Cloud batu lies near a flat space through zero of one dimension (the best fit, not centred); each new row is followed by its nearest point there
batu (18 x 4)
0: +0.45 +1.17 +3.04 +0.96
1: +1.27 +2.70 +6.39 +2.35
2: -0.29 -1.17 -2.31 -0.95
3: -0.39 -1.06 -2.11 -0.78
4: +0.42 +0.94 +2.16 +0.79
5: +1.13 +1.97 +5.04 +1.73
6: -0.74 -1.27 -3.06 -0.93
7: +0.39 +0.50 +1.96 +0.67
8: -0.26 -0.62 -1.38 -0.47
9: +0.46 +1.05 +2.48 +0.84
10: -0.02 +0.28 +0.26 +0.25
11: -0.79 -1.54 -4.05 -1.61
12: -0.36 -1.08 -1.88 -0.87
13: +0.91 +2.30 +5.51 +2.09
14: -0.64 -1.62 -3.50 -1.65
15: +0.77 +1.48 +3.49 +1.38
16: -0.82 -1.96 -4.52 -1.61
17: +1.20 +2.08 +5.35 +1.94
New rows:
-0.26 -1.12 -3.98 +1.66 -> -0.56 -1.20 -2.88 -1.07
-1.38 -1.36 -1.28 -2.47 -> -0.44 -0.94 -2.25 -0.83
+1.86 +4.35 +2.60 +1.66 -> +0.78 +1.67 +4.00 +1.48
+1.44 +6.01 +3.15 +2.32 -> +0.99 +2.10 +5.04 +1.87
+0.95 +4.20 +4.99 +0.48 -> +1.03 +2.20 +5.26 +1.95
-5.05 -3.59 -3.93 +0.63 -> -0.90 -1.91 -4.58 -1.70
+1.35 +2.12 +1.63 +1.09 -> +0.46 +0.98 +2.36 +0.87
-0.61 -2.41 -6.53 +0.43 -> -1.09 -2.32 -5.55 -2.06
+1.14 +0.24 +1.22 +2.35 -> +0.35 +0.75 +1.79 +0.66
-2.07 +2.87 +3.70 +0.96 -> +0.70 +1.50 +3.59 +1.33
+1.66 +2.40 +3.51 +3.82 -> +0.91 +1.93 +4.63 +1.72
+2.71 +2.79 +1.03 +3.35 -> +0.58 +1.23 +2.94 +1.09
-1.07 -4.03 -6.88 -3.26 -> -1.45 -3.08 -7.39 -2.74
-2.31 -4.17 -4.17 -0.66 -> -0.96 -2.04 -4.89 -1.82
-3.97 -0.68 -3.10 -0.93 -> -0.65 -1.39 -3.34 -1.24
+0.85 -1.19 -8.04 -1.29 -> -1.28 -2.73 -6.55 -2.43
+1.07 +0.18 +0.10 +0.57 -> +0.09 +0.18 +0.44 +0.16
+1.29 +2.56 +4.33 +3.42 -> +1.00 +2.14 +5.13 +1.90
+1.57 +3.53 +5.73 +2.95 -> +1.25 +2.66 +6.37 +2.36
-1.40 +0.57 +5.92 +3.19 -> +1.03 +2.18 +5.24 +1.94
-1.79 +0.92 +4.88 +2.27 -> +0.83 +1.78 +4.26 +1.58
-1.20 -0.06 +3.63 +3.27 -> +0.66 +1.42 +3.40 +1.26
-1.73 +3.42 +2.61 +0.69 -> +0.57 +1.22 +2.93 +1.09
-1.32 -1.22 -4.90 -4.72 -> -1.08 -2.29 -5.50 -2.04
+0.61 -2.46 -4.02 +2.45 -> -0.58 -1.24 -2.98 -1.10
+0.05 +1.94 +2.22 -2.35 -> +0.31 +0.67 +1.61 +0.60
+0.25 +1.50 +4.87 +2.21 -> +0.92 +1.97 +4.71 +1.75
-1.82 -1.73 -4.04 +0.61 -> -0.71 -1.51 -3.62 -1.34
-0.95 +0.55 -4.35 -0.55 -> -0.65 -1.39 -3.34 -1.24
-2.26 -2.32 -3.14 +0.32 -> -0.64 -1.37 -3.28 -1.22
